Table B holds the same points as the rows below and some others, measured another way and shuffled. Each row below is followed by which row of B it is.
B, 72 x 35:
-9; 108; 100; -31; 80; 97; -50; 129; 115; -75; -3; 13; 32; -141; 247; -4; 51; -69; 74; 73; -104; 33; -90; -165; -56; 103; -197; -191; 248; -134; 166; 74; -223; -49; 364
-29; 82; -21; -88; 0; -252; -94; -12; -24; 39; -34; 33; -95; 155; 285; 37; 0; 117; -198; -127; -76; -199; -54; -5; 19; -186; -85; -69; -304; 36; -320; -124; -6; -23; 53
124; 136; 278; 105; 13; 177; 335; 298; 95; -133; 41; 0; 96; -291; 106; -191; 338; -129; 531; 269; 85; 335; -246; 221; -51; 387; -279; -97; 587; -162; 510; -176; -90; 234; 113
72; 298; 18; 41; -67; 8; 292; 159; 36; 44; -90; 205; -107; 22; 142; -226; 314; -246; 123; 137; -18; 310; -142; 118; -104; 270; -269; -17; 386; -131; 151; -286; -108; 148; 80
-29; 282; 61; -7; 80; 190; 105; 163; 9; -129; 11; 219; -49; -188; 106; -28; 73; -278; 100; 136; -124; 195; -26; -358; -168; 258; -187; -183; 407; -149; 302; -13; -286; -48; 348
-237; -177; 121; -246; 400; 176; -424; -163; 288; 93; -319; -253; -211; 78; 394; 70; -256; 252; -156; -417; -260; -469; -79; -263; -61; -243; -19; -118; -153; -56; -3; 516; -402; -196; 219
8; -90; 11; -112; -27; -384; -232; -31; 65; 137; -50; -236; 52; 246; 424; 27; 27; 353; -180; -159; -12; -343; -153; 281; 153; -321; -128; -11; -442; 41; -448; -57; 110; 8; -4
26; -268; 41; 4; -19; -185; -185; 25; -80; 1; -51; -324; 199; 50; 58; 267; -50; 275; 246; 134; 217; -181; -44; 281; 212; -184; 254; -7; -326; 176; -174; 116; 60; 166; -548
22; 166; 173; -45; 40; -121; 265; 100; -79; -19; -9; 41; -103; 23; 124; -160; 214; 77; 181; -72; 49; 6; -213; 222; -66; 93; -166; 65; -11; -5; 82; -299; 98; 191; -174
41; 103; -462; 74; -255; -225; -99; -47; -54; 230; -292; 209; -102; 372; 62; 148; 64; -322; -248; 273; 42; 230; 192; 49; 91; -53; 189; -19; -55; 101; -470; -82; -220; 59; -346
-81; -36; 377; -174; 262; -39; 101; 18; 31; -16; -73; -242; -113; 1; 213; -158; 87; 386; 248; -349; 8; -309; -329; 254; -67; -41; -153; 113; -168; -1; 175; -41; 89; 155; -194
42; 61; 53; -67; -22; -317; 129; -24; 80; 173; -176; 4; -245; 294; 350; -223; 220; 192; -102; -229; -24; -142; -221; 451; 33; -144; -199; 91; -258; 34; -322; -331; 100; 181; -179
-46; 83; 108; -76; 80; -93; -21; 61; -114; -113; 57; 11; -9; -52; 120; 103; -46; 101; 45; -38; -19; -150; -56; -132; -32; -58; -6; -89; -178; 42; -31; -52; -17; 13; -24
60; 209; 81; 0; -59; -200; 290; 103; -92; 18; -15; 133; -125; 94; 126; -165; 253; -1; 99; -10; 47; 80; -175; 262; -45; 83; -165; 56; -25; 11; -52; -397; 105; 205; -181
-137; -192; -70; -142; 125; -14; -341; -103; 44; 183; -305; -341; 55; 223; 109; 176; -110; 166; 41; -58; 57; -199; -25; 48; 79; -139; 188; 73; -156; 69; -90; 392; -194; -1; -394
-18; 197; -425; 155; -76; 260; -12; -19; 132; 84; -425; 534; -382; 102; 24; 132; -30; -697; -195; 325; -181; 460; 319; -425; -95; 171; 209; -279; 445; -19; -83; 92; -681; -34; 19
-37; 11; 60; -111; 22; -210; -152; 49; -105; -26; 70; -161; 140; 48; 181; 124; -24; 209; 4; -27; 36; -212; -86; -10; 52; -128; -39; -29; -264; 38; -147; 6; 65; -11; -52
-162; -44; 268; -258; 248; -137; -188; -11; -154; -73; 78; -330; 106; -5; 142; 116; -136; 448; 105; -302; 23; -477; -188; -74; -27; -177; -13; 71; -421; 60; 20; 147; 125; -33; -155
32; -45; -266; 80; -131; -111; -119; -15; 20; 125; -256; 69; -74; 206; 89; 172; 10; -166; -53; 229; 48; 126; 120; 83; 114; -70; 211; -89; -47; 99; -301; 28; -228; 96; -328
-107; 301; -7; -91; 113; 48; 63; 19; -76; -72; -59; 315; -261; -10; 116; 3; -45; -186; -153; -106; -188; -9; 31; -420; -194; 60; -72; -127; 25; -37; 16; -84; -235; -95; 191
-13; 405; 69; 31; 73; 191; 402; 133; -58; -109; -84; 457; -331; -118; 7; -171; 176; -386; 116; 55; -124; 314; -39; -244; -259; 333; -155; -95; 403; -92; 308; -283; -253; 97; 100
-22; -152; -10; 68; 106; 358; -190; 96; 239; 13; -270; -162; 103; -147; 85; 155; -8; -196; 319; 321; 17; 205; 22; -95; 43; 178; 101; -190; 504; -89; 332; 439; -490; 27; -1
111; 222; -295; 130; -162; -19; -17; 72; 319; 135; -244; 400; -254; 135; 445; -101; 162; -440; -350; 218; -261; 308; 89; -94; -3; 41; -242; -329; 358; -158; -292; -149; -447; -68; 560
87; 317; -24; 77; -104; -101; 358; 115; -30; 7; -82; 375; -272; 66; 133; -197; 270; -253; 7; 81; -48; 263; -82; 116; -101; 171; -182; -47; 174; -28; -47; -451; -71; 181; -18
-75; 112; 133; -96; 163; 37; -13; 45; 46; -79; -34; 67; -138; -66; 230; -3; -27; 38; -16; -134; -143; -134; -89; -205; -101; -12; -125; -137; -6; -56; 60; 8; -169; -47; 217
28; 172; 1; -28; -77; -149; 5; 140; -109; -42; 97; 6; 159; -7; 127; 47; 109; -34; 56; 163; 44; 56; -64; -39; 8; 72; -130; -58; 31; -38; -27; -120; 17; 22; 61
109; 47; -472; 112; -334; -203; -174; 30; 83; 310; -300; 8; 134; 369; 157; 89; 203; -326; -143; 441; 105; 360; 111; 233; 182; 33; 46; -21; 202; -12; -381; 7; -228; 74; -202
31; 266; -310; -29; -211; -324; -76; 4; -13; 206; -118; 194; -57; 342; 290; -33; 145; -184; -387; 88; -90; 94; 34; -6; 14; -62; -172; -38; -70; -45; -454; -212; -83; -55; 145
157; 89; -225; 234; -270; 21; 64; 216; -67; -62; -35; 184; 180; -102; -74; 209; 147; -424; 242; 646; 160; 489; 151; -11; 106; 230; 148; -205; 380; 16; 24; -80; -226; 151; -175
-42; 113; -17; -92; 43; -193; -56; -25; 37; 54; -89; 104; -200; 160; 326; -28; 3; 70; -243; -178; -144; -183; -61; -39; -29; -167; -125; -88; -242; 5; -291; -126; -79; -33; 131
-70; -145; 341; -204; 159; -194; -208; 81; -110; -80; 182; -534; 360; -75; 194; 110; -19; 554; 281; -143; 140; -430; -278; 167; 90; -149; -97; 69; -342; 21; 73; 142; 247; 31; -131
-144; 342; -66; -118; 92; -10; 54; -11; -215; -79; -33; 342; -249; 38; 20; 72; -93; -195; -202; -108; -156; -31; 88; -504; -214; 40; 13; -72; -95; 15; -43; -96; -188; -104; 55
-97; -76; -3; -61; 91; 65; -148; 8; -133; -22; -124; -168; 106; -1; -109; 258; -101; 22; 235; 122; 129; -38; 40; -115; 27; 25; 266; 18; -48; 98; 107; 261; -159; 61; -461
19; 65; -352; 98; -135; 65; -120; 5; 106; 172; -342; 160; -80; 187; 77; 121; 52; -407; -85; 329; -18; 326; 167; -81; 38; 94; 136; -126; 293; -13; -137; 128; -426; 19; -119
112; -324; -81; 32; -179; -352; -301; 39; 70; 172; -100; -479; 355; 220; 242; 189; 95; 318; 154; 229; 256; -125; -110; 587; 349; -237; 105; 23; -279; 114; -374; 101; 118; 183; -438
-179; -109; 484; -282; 367; 6; -152; 53; -104; -176; 154; -466; 197; -199; 140; 92; -123; 552; 332; -319; 42; -517; -292; -68; -51; -99; -84; 47; -289; 8; 305; 239; 138; -8; -68
68; -176; -150; 47; -155; -243; -191; 28; -43; 117; -123; -239; 208; 183; 91; 215; 47; 98; 116; 254; 205; -5; 7; 313; 227; -130; 191; 6; -198; 134; -290; 52; 4; 155; -477
-28; -210; 136; 12; 102; 120; -127; 89; -46; -115; -55; -265; 192; -169; -54; 268; -80; 108; 430; 205; 175; -38; -28; 19; 92; 28; 250; -75; 23; 92; 216; 271; -140; 122; -392
17; -8; 319; -63; 144; -10; 166; 108; 106; -9; -53; -183; -36; -51; 238; -197; 202; 232; 311; -132; 32; -90; -318; 337; -27; 67; -230; 41; 77; -59; 211; -109; 47; 192; -75
8; 423; -26; 42; 2; 128; 381; 119; -20; -21; -137; 469; -333; -13; 55; -205; 230; -437; 28; 77; -121; 361; -31; -167; -235; 336; -193; -69; 428; -108; 205; -314; -258; 96; 108
-106; -164; 333; -214; 195; -137; -231; 65; -129; -109; 169; -516; 347; -103; 138; 169; -81; 532; 297; -140; 135; -440; -239; 74; 77; -143; -22; 53; -344; 43; 117; 204; 197; 17; -175
-14; 305; -232; -34; -89; -144; -3; -1; 40; 137; -167; 301; -217; 237; 268; -73; 100; -262; -347; 11; -179; 117; 39; -163; -80; 12; -180; -93; 58; -78; -277; -173; -214; -75; 247
-13; 98; 81; -75; 12; -143; -55; 100; -79; -62; 87; -60; 112; -22; 172; 58; 40; 95; 45; 31; 9; -97; -95; -51; 5; -20; -112; -68; -86; -18; -34; -58; 16; 1; 65
-106; 325; -34; -51; 96; 9; 109; 15; -201; -170; 15; 452; -319; -49; 21; 104; -115; -224; -175; -73; -184; -16; 119; -533; -210; 21; 52; -176; -107; 49; -56; -172; -211; -77; 87
-4; 269; -66; 23; -2; 82; 49; 118; 19; -75; -33; 310; -127; -79; 162; 18; 40; -307; -82; 141; -158; 179; 54; -343; -117; 137; -125; -227; 256; -97; 50; -79; -296; -68; 338
-107; 93; 291; -214; 191; -116; 133; 20; -161; 13; -15; -222; -13; 73; 66; -128; 116; 322; 235; -289; 88; -242; -297; 196; -102; 29; -127; 238; -198; 21; 170; -93; 191; 148; -355
-62; 11; -142; 1; -8; 25; -91; 7; -145; 1; -159; 29; 12; 58; -99; 238; -68; -153; 109; 199; 91; 88; 121; -151; 10; 41; 274; -30; -1; 106; -17; 135; -209; 61; -414
-177; 80; 260; -187; 294; 142; -81; 50; -106; -175; 58; -98; 11; -195; 59; 109; -142; 140; 164; -171; -73; -237; -99; -376; -150; 34; -22; -71; -44; -27; 294; 194; -128; -84; 68
98; 108; -422; 182; -258; -53; -33; 37; 56; 147; -290; 299; -108; 204; 73; 133; 101; -477; -129; 434; 8; 408; 212; -12; 85; 77; 151; -176; 235; 32; -297; -68; -366; 78; -155
-78; 333; -38; -18; 52; 167; 74; 127; -179; -174; 45; 318; -45; -175; -67; 132; -41; -354; 45; 182; -89; 206; 110; -565; -195; 245; 3; -171; 278; -61; 240; 0; -282; -87; 164
-100; -94; 192; -174; 163; -120; -215; 12; -35; -40; 33; -297; 120; -10; 221; 120; -91; 357; 76; -169; 9; -363; -155; -5; 40; -180; -25; -21; -302; 31; -37; 151; 38; -22; -48
6; -220; 262; -118; 135; -190; -225; 35; 214; 33; -11; -405; 100; 20; 490; -27; 27; 493; 69; -206; -26; -412; -283; 328; 141; -264; -207; -78; -279; -25; -145; 82; 66; 34; 143
-5; 19; 305; -83; 86; -2; -40; 229; -97; -174; 230; -328; 409; -260; 94; 81; 88; 213; 420; 145; 134; -72; -225; 11; 21; 138; -175; -39; 134; -87; 355; 86; 98; 46; 78
51; 240; 93; 11; -91; -83; 107; 246; -226; -181; 256; 37; 289; -198; -7; 91; 133; -89; 256; 304; 114; 162; -70; -129; -28; 216; -132; -84; 171; -58; 189; -167; 66; 48; 81
-99; 154; 242; -141; 169; 37; 31; 127; -185; -179; 149; -86; 134; -190; 17; 70; -9; 104; 241; -34; 22; -114; -135; -241; -121; 124; -95; -14; 22; -39; 304; 36; 12; -11; 27
3; 303; -63; 44; 21; 139; 108; 104; 120; -62; -99; 409; -260; -82; 222; -64; 76; -379; -122; 106; -229; 227; 45; -340; -156; 168; -180; -267; 357; -134; 71; -112; -381; -68; 448
-100; -21; 134; -222; 130; -298; -179; -52; -40; 71; -17; -242; -5; 192; 315; -1; -30; 409; -121; -326; -27; -441; -193; 117; 28; -264; -120; 71; -476; 40; -262; -12; 131; -19; -59
-53; -204; -232; -26; 27; -73; -299; -155; 208; 241; -440; -82; -220; 325; 270; 131; -94; 23; -203; -49; -69; -131; 74; 120; 123; -252; 203; -70; -206; 97; -394; 231; -330; 21; -271
76; -117; 207; -56; -39; -327; -127; 137; -44; -56; 194; -370; 335; -27; 290; 80; 94; 416; 188; 46; 150; -256; -238; 336; 183; -168; -146; -31; -294; 26; -147; -75; 256; 106; -41
-23; 231; 147; -48; 118; 76; 248; 84; 37; -16; -112; 171; -238; -18; 149; -200; 170; -99; 111; -96; -93; 90; -158; -7; -167; 179; -203; -12; 215; -84; 201; -182; -140; 97; 49
43; 156; 87; -102; -161; -537; 51; 129; -412; -67; 318; -147; 312; 105; 49; 103; 133; 317; 87; 42; 238; -191; -161; 219; 92; -117; -75; 140; -501; 120; -271; -381; 479; 130; -333
46; -276; 312; -123; 19; -389; -240; 128; -91; -54; 243; -644; 500; -35; 257; 153; 45; 667; 325; -12; 259; -436; -305; 470; 254; -250; -77; 52; -473; 81; -125; 40; 401; 134; -243
-70; 176; 10; -56; 101; 74; -23; 46; 35; -56; -73; 175; -152; -41; 185; 25; -30; -136; -76; -26; -165; 2; 4; -313; -119; 47; -92; -168; 102; -68; 44; 27; -264; -76; 247
65; 1; -170; 109; -155; 35; -76; 142; -39; 35; -109; -70; 252; -10; -48; 198; 108; -243; 252; 475; 174; 319; 66; 42; 101; 177; 133; -71; 308; -1; 76; 117; -203; 108; -261
-14; -34; -87; 60; -15; 42; -67; 49; -96; -50; -127; 28; 20; -21; -67; 249; -55; -136; 170; 251; 94; 108; 101; -103; 38; 41; 266; -102; 28; 100; 6; 109; -213; 89; -356
-106; 34; 140; -160; 165; -27; -133; 28; -22; -32; -12; -154; 33; -13; 188; 55; -49; 173; 45; -135; -48; -224; -121; -123; -46; -48; -82; -30; -108; -27; 54; 121; -68; -47; 53
63; 350; -156; 97; -106; 62; 140; 147; 76; -31; -65; 428; -158; -41; 199; -67; 156; -460; -123; 254; -168; 357; 68; -271; -113; 217; -208; -256; 422; -145; 15; -194; -338; -40; 429
172; 302; 48; 209; -99; 96; 462; 230; 119; -101; -63; 461; -272; -152; 161; -229; 331; -407; 182; 265; -76; 462; -81; 101; -98; 319; -236; -221; 508; -106; 178; -448; -219; 219; 198
-98; 273; -19; -71; 109; 110; 21; 48; -46; -68; -67; 257; -171; -47; 111; 30; -33; -228; -93; -19; -169; 57; 33; -428; -177; 117; -79; -144; 158; -77; 103; 6; -283; -103; 228
70; 367; -365; 37; -268; -209; -3; 79; 9; 185; -120; 306; -21; 268; 233; -55; 217; -406; -327; 266; -85; 332; 71; -87; -20; 112; -218; -94; 227; -121; -314; -226; -192; -51; 262
39; 167; 168; -20; -49; -71; 53; 262; -215; -197; 285; -114; 383; -235; 8; 105; 131; 32; 336; 272; 148; 80; -130; -70; 3; 192; -145; -64; 142; -59; 254; -88; 110; 60; 59
-50; 542; 19; 29; 63; 220; 501; 133; -204; -160; -59; 630; -398; -134; -145; -141; 146; -532; 95; 67; -126; 394; 39; -430; -348; 417; -88; -68; 419; -63; 362; -345; -268; 83; 8
Rows of B count from 0, top down.

-384; 117; 489; -34; -28; -21; 356; 465; 224; 143; -176; -75; 302; 309; -509; -273; 259; -345; -261; 204; -33; 215; 12; 37; -119; 43; 162  53
-128; 92; 10; -13; -107; 64; -135; 106; 63; 118; 24; 140; 30; 231; -66; 286; 34; -311; 5; -243; -103; 135; -41; 16; -207; -88; 67  24
-116; -26; 49; -348; -393; 101; -282; 86; -131; -16; -39; 54; -279; -19; -157; 353; -263; -450; -292; -699; -195; 222; 149; 40; 147; 36; -46  10
10; -68; 123; 402; 164; -46; 32; 60; -29; -18; 140; -6; 175; 37; 210; -101; 151; 261; 158; 169; -64; 246; -162; 424; 27; -229; 167  51
-218; -232; 522; -422; -460; 220; 46; 329; -71; -320; -37; -301; -47; 233; -466; -103; 82; -202; -558; -648; -93; 227; 265; -29; 300; 43; 53  8
3; -298; 399; -240; -271; 175; -98; 307; -201; -609; -39; -192; -122; -40; -277; -207; 111; 182; -363; -341; 43; 223; 153; 204; 468; -89; 42  13
35; -266; 186; -357; -388; 261; -352; 155; -216; -606; 21; -85; -287; 45; -216; 130; 13; 14; -310; -674; 13; 161; 155; 79; 335; -67; 3  11
-149; 130; 99; -32; 10; -12; -6; 272; 86; 32; -126; 157; 104; 124; -240; -3; 94; -245; -48; 146; 3; 96; -32; 66; -153; -54; 43  25
-100; -7; -229; -22; 51; -12; -57; -395; -101; 178; 293; -99; 84; 216; 80; -271; -161; 32; -79; -164; -203; -171; 94; 368; -257; 107; -23  33
143; -179; 145; 265; 164; 113; -132; 149; -82; -571; 118; 15; 86; 97; 37; -208; 377; 518; 152; 226; 186; 110; -165; 345; 91; -261; 163  27
-354; 93; 365; 136; 48; -32; 328; 193; 192; 245; 43; -141; 310; 390; -265; -266; 219; -215; -140; 81; -115; 206; -46; 202; -202; 61; 216  40
-199; 103; 316; 193; 168; -146; 301; 418; 121; 148; -180; 45; 317; 9; -227; -335; 170; -71; -48; 549; -15; 212; -69; 238; -30; -120; 106  70
98; -86; 15; 385; 193; -15; -100; 17; -77; -176; 153; 65; 111; 2; 234; -83; 165; 360; 221; 205; 20; 175; -187; 432; 19; -250; 138  68
-30; -22; 218; 392; 244; -53; 49; 167; 4; -206; 54; 27; 113; 10; 4; -250; 279; 268; 132; 356; 75; 284; -234; 502; 85; -133; 233  42
-295; -19; 372; -35; -129; 143; 190; 199; 169; 22; 90; -180; 250; 545; -309; -110; 301; -191; -197; -236; -76; 146; 22; 8; -195; 7; 188  17
-62; -54; 65; -475; -410; 158; -352; 210; -146; -251; -131; 90; -317; -40; -298; 302; -188; -394; -338; -622; -81; 139; 190; -53; 190; 16; -90  71
45; -54; 7; -124; -102; 183; -193; 202; 13; -264; -7; 117; 126; 283; -117; 114; 206; 16; 4; -70; 59; -93; 50; -142; -186; -244; -40  1
-57; -17; 106; 52; -1; 129; -116; 132; 35; -239; 65; 57; 67; 291; -125; 18; 262; 32; 27; -58; 60; 77; -76; 114; -132; -110; 130  6
-84; 16; -385; -171; -84; 116; -319; -541; -113; 96; 381; -31; -107; 371; 70; 43; -196; -136; -58; -569; -203; -219; 91; 233; -371; 185; -30  57
-212; 209; 87; 20; 97; -97; 82; 277; 121; 181; -178; 181; 161; 71; -272; -109; 59; -304; -37; 342; -23; 86; -47; 121; -202; -9; 39  61
-341; 37; 286; -75; -191; 150; 141; 113; 188; 187; 124; -142; 206; 610; -276; 71; 214; -374; -195; -424; -154; 149; 33; -61; -293; 52; 180  62
-107; 96; -340; -346; -91; 74; -268; -293; -86; 70; 140; 81; -82; 232; -147; -50; -220; -269; -146; -302; -128; -290; 171; 95; -342; 173; -132  18
-105; -1; 71; -375; -348; 57; -222; 213; -111; -6; -152; 85; -197; -97; -221; 249; -256; -434; -318; -472; -156; 173; 190; -6; 155; -7; -104  3
-174; 167; -268; -268; -3; -24; -150; -205; -43; 164; 49; 102; -36; 140; -211; -170; -224; -312; -161; -68; -120; -210; 125; 174; -311; 206; -104  7
-210; -137; 439; -20; -159; 232; 88; 227; 99; -286; 129; -211; 150; 535; -293; -81; 407; -13; -182; -346; 13; 205; -22; 58; -43; -45; 243  56
-14; -205; 248; -137; -254; 101; -134; 163; -182; -295; 20; -119; -129; -60; -94; -10; -36; 27; -262; -418; -87; 265; 106; 234; 339; -85; 36  20
-201; -17; 313; 93; 40; 80; 176; 203; 127; -83; 71; -115; 274; 410; -245; -254; 340; 19; -83; 87; 13; 105; -45; 139; -156; -53; 183  16
-223; 265; -250; -237; 52; -135; -35; -96; 12; 365; -75; 162; 47; 29; -249; -215; -288; -435; -167; 163; -158; -193; 128; 169; -337; 203; -137  28
-126; -36; 246; 231; 71; 37; 117; 128; 68; -32; 118; -78; 223; 281; -38; -141; 257; 90; 18; 47; -32; 194; -110; 260; -90; -119; 190  44
-156; 170; -30; -195; -103; 103; -218; 193; 94; -21; -100; 246; -40; 256; -290; 264; 75; -425; -45; -146; 12; 30; -17; -102; -276; -9; 17  69
-110; 42; -185; -89; 70; -26; -62; -258; -84; 85; 175; -35; 54; 153; -66; -321; -125; -18; -112; -18; -121; -176; 90; 325; -219; 135; -42  26
